Here is a tiny trained network, its code and every weight. The questions are about switching its units off for an input and a target symbol, where a switched-off unit gives its printed mean instead of its output.

import numpy as np


def w(rows, s, z=0):
    codes = np.array(rows[::2]) - 128.0
    scale = np.full(codes.shape[1], s)
    scale[-1] = z or s
    return codes * scale


def norm(h):
    return h / np.sqrt((h * h).mean(-1, keepdims=True) + 1e-5)


def f(y):
    return np.maximum(y, 0)


def softmax(a):
    e = np.exp(a - a.max(-1, keepdims=True))
    return e / e.sum(-1, keepdims=True)


def log_softmax(a):
    a = a - a.max(-1, keepdims=True)
    return a - np.log(np.exp(a).sum(-1, keepdims=True))


def net(x, mask):
    ids = ['ΓΦαεθξτ'.index(c) for c in x.split()]
    T = len(ids)
    res = E[ids] + P[:T]
    r = norm(res)
    for j in range(2):
        rows = slice(3 * j, 3 * j + 3)
        q, k, v = (r @ M[0][rows].T for M in (Q, K, V))
        z = softmax(np.where(np.tri(T) > 0, q @ k.T / 3**0.5, -1e9)) @ v
        o = O[0][rows]
        res = res + np.where(mask[j], z, o[:, -1]) @ o[:, :-1]
    y = f(norm(res) @ A[0][:, :-1].T + A[0][:, -1])
    res = res + np.where(mask[2:6], y, B[0][:, -1]) @ B[0][:, :-1]
    return log_softmax(norm(res)[-1] @ U[:, :-1].T + U[:, -1])


Q, K, V, O, A, B = {}, {}, {}, {}, {}, {}
E = w([
[144,144,61],'Γ',
[34,170,118],'Φ',
[180,148,148],'α',
[28,149,123],'ε',
[208,1,2],'θ',
[133,47,173],'ξ',
[56,165,113],'τ',
],0.0076)
P = w([
[202,245,199],'0',
[184,232,191],'1',
[179,218,174],'2',
[164,209,167],'3',
[131,196,159],'4',
[114,184,148],'5',
[87,177,139],'6',
[66,165,132],'7',
[49,155,112],'8',
[32,136,104],'9',
[24,115,72],'10',
[2,123,49],'11',
[21,120,102],'12',
[3,66,46],'13',
],0.0026)
Q[0] = w([
[226,111,155],'h1',
[88,125,194],'h1',
[140,139,103],'h1',
[20,167,62],'h2',
[89,114,72],'h2',
[109,179,5],'h2',
],0.017)
K[0] = w([
[177,163,98],'h1',
[13,247,155],'h1',
[199,49,140],'h1',
[103,44,70],'h2',
[105,99,70],'h2',
[184,75,68],'h2',
],0.014)
V[0] = w([
[53,165,135],'h1',
[95,99,3],'h1',
[183,75,159],'h1',
[40,234,119],'h2',
[161,162,43],'h2',
[62,38,111],'h2',
],0.0062)
O[0] = w([
[180,136,109,174],'h1',
[107,138,71,184],'h1',
[95,138,143,67],'h1',
[177,110,155,131],'h2',
[158,169,2,255],'h2',
[123,177,164,97],'h2',
],0.0097,0.0041)
A[0] = w([
[131,132,134,68],'n1',
[88,86,172,127],'n2',
[127,20,172,236],'n3',
[12,130,141,251],'n4',
],0.011,0.0023)
B[0] = w([
[144,127,130,128],'n1',
[138,50,89,137],'n2',
[1,157,67,184],'n3',
[73,29,134,254],'n4',
],0.01,0.0031)
U = w([
[176,153,1,168],'Γ',
[60,170,143,84],'Φ',
[53,20,168,178],'α',
[155,125,139,1],'ε',
[122,242,236,148],'θ',
[202,99,170,83],'ξ',
[209,113,209,160],'τ',
],0.008,0.0055)

Each question gives the input, a string of symbols that net reads in full, and the target symbol t.
The units are the heads (3 rows each of Q, K, V and O) and the neurons (one row each of A and B). Each row of codes is followed by its name. A weight is (code - 128) times the scale printed after its matrix; where a second scale follows, it is the last column's (O, A, B and U).
mask holds one flag per unit, heads first, then neurons. A switched-off unit (its flag False) gives its mean, the last column of its rows in O or B, instead of its output. The means were averaged over made-up inputs and are rounded, as every weight is.
A unit's drop is (log p(t) with every unit on - log p(t) with that unit switched off) / (log p(t) with every unit on - log p(t) with every unit switched off).
The circuit of an input: a set's keep is (log p(t) with only the set's units on - log p(t) with every unit switched off) / (log p(t) with every unit on - log p(t) with every unit switched off). Starting from all 6 units, units are removed one at a time, each time the one whose removal leaves the highest keep (on an exact tie, the one counted first), for as long as the keep stays at least 0.8.
circuit, biggest first: the units of the circuit, biggest drop first
which heads matter: for each layer, one digit per head in row order, 1 if its drop is at least 0.15 and else 0, layers parted by /
drop of u: that unit's drop, to one decimal
input Γ θ α Γ Γ Γ ξ Γ τ Γ Φ ε α Γ, target α: circuit, biggest first => [h1 n4]
input ε Φ Φ, target τ: which heads matter => 01
input α ξ Φ α, target α: which heads matter => 11
input τ Γ Φ ξ Φ Φ, target α: which heads matter => 01
input θ θ Γ ξ ε Γ ε ε τ τ ε α, target α: circuit, biggest first => [h1 n4]
input Φ α ε, target θ: circuit, biggest first => [n4 h1 h2 n3]
input ε Φ α ξ Γ ε Γ θ ε ξ ε Γ Γ Γ, target α: circuit, biggest first => [h1 n4 h2]
input Γ Γ Γ Φ ξ ε, target α: circuit, biggest first => [h2 n4]
input α ε α Φ, target τ: which heads matter => 11
input ξ Γ Γ ξ τ, target α: drop of h2 => 2.0
input τ τ ε ε, target θ: drop of n3 => 0.4
input ε Γ Γ τ Φ ε α ξ Φ ξ Φ, target α: drop of n4 => 0.2
input α Φ ξ τ ε, target α: drop of n4 => 0.0
